Rows and roughly how far along a hidden order each lies, from 0 to 10
(in the rows, 128 means zero)
[135 146  67 119  91 108 139 145  92 147 164 139 132  99 132  52 109 144
 111 140  76 140 159 141 197 157 145 112 107  80 127 118 113 135 121 130
 135 148 126 134 100  86 110 144 137 160 157  92  79 125 161 126 147 115
 117 125 149 142 117  99 142 135 128 111 145  57 146 116  87 137 114 112] -> 3
[114 136 142 111 142 145 133 139 121 137 156 129 111 119 110 159 131 130
 112 129 129  75 114 138  89 149 210 124 122 117 129 125 128 123 109 124
 106 133 121 129  64  92 126 130 138 156 132 129 129 132 137 125  91 136
 101 137 104 153  97 142 114 165 122 120 120 175 162 110 129 125 128 113] -> 6
[ 96 131 213 116 205 162 123 134 150 135 182 125  97 131 107 224 143 135
 102 140 169  49 100 140  12 128 244 135 145 137 126 131 141 105 129 118
  71 112 121 132  20  95 135 118 122 172 117 152 147 136  99 132  45 144
  83 147  90 145  88 168  78 188 113 135  97 184 133 101 143 117 136 116] -> 9
[138 141  67 120  36 118 140 144  90 143 134 137 130  90 134  65 110 143
 123 132 104 136 148 140 186 156 138 103 112  91 128 121 113 132 117 128
 148 146 128 133 116  98 109 142 141 151 148  98  93 125 169 122 133 119
 117 124 144 148 102 104 136 134 133 108 143  73 143 116  94 135 117 115] -> 3
[ 91 124 222 118 217 171 119 128 160 136 175 126  94 136 107 238 147 134
 107 143 175  52  99 144   1 117 244 134 149 146 126 133 150 104 127 118
  59 110 125 134  62 111 135 116 121 174 113 155 157 137  89 131  36 147
  78 151  84 150  95 173  76 202 112 136  89 219 145  99 154 116 138 116] -> 10
[124 134 151 113 174 147 131 137 129 136 164 128 114 130 110 187 134 133
 105 131 124  71 109 136  72 154 234 126 130 127 129 125 127 111 110 121
 103 133 120 129  75  88 124 130 137 158 127 132 132 132 126 126  65 137
  98 140 104 153 104 151 101 161 120 123 112 188 159 108 125 120 129 112] -> 7
[107 138 174 114 165 151 127 134 142 136 168 126 103 131 107 196 136 131
 106 133 150  50 101 135  55 139 255 129 135 131 128 128 137 109 111 120
  87 131 118 129  71 105 132 126 133 163 124 146 136 134 116 128  61 141
  86 143 101 150  96 164  89 171 116 130 102 195 155 110 133 123 133 116] -> 8
[158 152  50 121   8  97 141 145  85 147 114 134 149 104 145  15 101 150
 125 119  65 145 152 134 254 160  78  92  97  82 121 124  93 138 128 135
 183 155 111 127 143 112 106 149 138 130 159  87  77 122 184 121 169 112
 145 123 156 133 114  85 138 100 138 105 155  23 138 130  77 140 112 124] -> 0
[126 138  97 125 102 128 139 144 101 138 154 135 119 106 125 113 118 136
 117 130 106 110 132 140 155 158 170 107 117 100 130 122 115 125 113 127
 125 143 128 133  91  98 113 136 141 153 141 109 108 128 153 123 111 125
 111 129 123 158 107 115 129 142 126 111 135 122 151 111 103 129 125 113] -> 4
[101 129 207 114 199 161 126 134 158 135 179 126 102 134 106 231 142 136
 104 137 168  40 103 137  25 130 255 135 147 135 126 131 147 104 127 118
  74 117 120 130  60  99 132 125 127 179 115 152 135 135 103 132  35 143
  84 148  83 147  95 168  84 180 117 132  93 212 144 102 146 119 137 118] -> 9
[124 139 124 113 119 131 133 142 110 150 169 133 121 113 119 127 123 138
 108 134 120  92 130 141 123 154 174 115 118 105 130 120 122 120 109 125
 103 137 124 132  85  86 118 134 141 163 146 121 117 130 143 123 117 132
  99 139 117 152 104 120 118 155 126 119 126 133 157 106 112 127 125 113] -> 5
[ 84 140  90 121  86 126 141 146  83 137 129 136 130 104 135  74 116 137
 121 125  96 118 144 141 156 166 157 103 116  95 131 124 117 133 111 130
 133 145 124 132 115 103 103 142 141 137 142 100 101 128 167 119 140 123
 119 126 120 153 110 106 139 138 131 111 140  79 148 124 101 132 122 113] -> 3

New part:
[128  98 150 125 146  98 114 165 132 121 134 104 182 102 118  68 127 127
 102 136 107 147 125  83 111  58 143 135 117  66 120 147 123 133 139 138
 145 111 136 195 126 127 147 119 121 138 128 184 147 151 132  93 130 129
  81  74 107 111 137 166] -> 5
[  1 111 155 140 113 110 116 120  51 115 143 155 170 157 127 243 151 106
 166 164  89 118 125 122 101 113 112  88  93 136 148 134 189 152 143 133
 145 146 121 171 124 110 127 129 113 109 136 129 161 130 119 127 105 127
  86 104 169 138 100 152] -> 6
[146 132 136 133 156 121 178 102 154 155 178 144 155 129 127  99 122 148
 117 102 173 122 117 128  90 159 121 165 150 124 124 118  56 120 136 127
 137 107  58 177 126 116 142  92 127 156 125 130  98 136 119  96 146 117
 126 113 100  99 147 134] -> 3
[127  98 134 134 149  89 131 146 134 108 130 110 181 107 119  77 133 102
  89 116 109 153 122 100 148  78 130 152 110  40 101 162  82 128 133 153
 124 100 148 213 116 105 134  96 102 126 128 165 122 126 144  98 171 122
  86  70 124 118 157 159] -> 3
[135 151 115 140 160 144 195  87 166 149 175 150 115 155 127 136 125 140
 126  80 175 115 124 169 100 201 107 147 112 139 123 122  61 108 134 135
  92 123  86 160 121  94 129  78 132 149 118  94  90 104 132 128 133 117
 170 113 101 117 147 126] -> 0
[ 11 106 146 114 121 130  93 150  72 111 110 102 135 129 125 207 163 111
 162 183  67 132 137 103 131  93 132  52  93 152 146 146 227 163 133 128
 156 160 167 129 139 118 137 156 142  90 119 142 158 144 138 144  92 142
 119 116 148 155  93 142] -> 9
[ 36 103 142 109 128 143  72 164  81 122 109 101 130 123 119 173 154 137
 164 174  66 126 132  88 118  77 137  33  90 185 165 132 244 170 131 126
 168 164 158 106 143 124 147 169 161 102 116 144 165 158 129 141  79 145
 109 120 130 150  93 143] -> 10
[  1 133 134 145 119 123 120  94  71  95 120 168 150 144 130 240 148 106
 154 159  91 117 136 138 111 128 113  87 119 123 133 131 181 132 133 124
 119 144 128 148 120 132 116 121 106 106 131 144 144 121 128 135  99 119
  86 116 161 144 106 135] -> 6
[ 77  74 161 128 118  91  78 172  78 124 120 114 189 126 125 137 134 111
 129 133  83 133 121  81 120  57 134 125  98  94 135 140 150 159 137 156
 151 127 131 187 131 110 133 148 116 124 151 161 166 151 129  98 120 130
  82  87 150 128 106 166] -> 6
[202 149 132 110 158 133 162 145 167 151 158  98 101 111 124  66 123 166
 114 127 171 131 126 131 118 143 147 126 127 148 132 124 125 117 128 121
 143 123 130 105 141 123 146 115 165 145 107 130 109 136 135 127 136 141
 159 116  86 114 152 145] -> 4
[ 96 186 128 150 158 153 180  95 156 140 202 178  94 164 119 201 137 146
 149 117 174  97 124 197 101 229 115 119 134 185 137 104 111 117 141 105
 132 129  78 114 123  94 131  82 173 148 102 119  97 118 113 127  78 125
 173 129 106 116 115 130] -> 3
[ 99 119 129 146 151 106 138  78 128 110 131 167 185 124 130 144 124 106
 102  88 124 121 130 124  96 137 117 156 129  56  99 128  58 115 124 152
  94 103  86 233 105 116 115  87  77 136 152 157 112 113 130  90 144  98
  73  87 125 124 150 133] -> 2
[116 111 136 137 154 107 143 114 148 124 153 135 174 114 122 103 133 113
 103 114 128 138 125 102 108 116 127 160 144  67 105 140  69 125 136 131
 126 102 100 217 116 122 137  95 105 139 130 169 112 136 126  89 141 113
  98  94 111 109 139 138] -> 4
[199 169 121 123 156 131 176  95 183 114 133 125 121  82 128  70 114 150
  97 134 163 135 139 134 117 138 144 148 166  93  97 125  95  93 119 104
 121 101 110 139 130 158 133  99 126 144 118 173  97 135 138 108 126 121
 108 101  76 105 161 120] -> 3
[ 61 160 167 144 157 123 177 129 102 170 237 179 151 175 117 188 131 172
 153 120 182  91 104 163  50 183 118 119  95 196 164  96 135 133 154 125
 174 131  49 155 130  77 149  82 179 169 114 116 128 133 100 106  95 132
 136  99 111  99 117 180] -> 4
[ 96 100 120 144 133 117 111  73 118 111 113 164 181 126 137 167 125 102
 118  73 103 113 133 118 109 131 112 154 129  76 103 125  61 130 118 164
  79 118  84 213 115 116 103 118  68 124 163 137 117 113 129 103 134  93
  86 103 137 136 116 113] -> 2
[157 158 147 135 136 160 165 130 138 184 202 167  93 176 127 142 120 179
 158 127 193 102 114 139  52 202 125 146 161 201 162  84 118 107 158  99
 155 144  62  64 129 149 144 120 181 182 105 124 116 137  96 127  76 136
 205 197 109 100  94 131] -> 4
[148 150 120 138 153 139 188  75 172 132 148 147 132 134 132 123 123 131
 115  95 166 118 132 165 104 182 112 164 145 105 104 124  53 104 127 128
  91 111  82 174 121 120 125  86 115 143 125 123  90 111 139 120 134 110
 144 112  99 117 148 112] -> 0
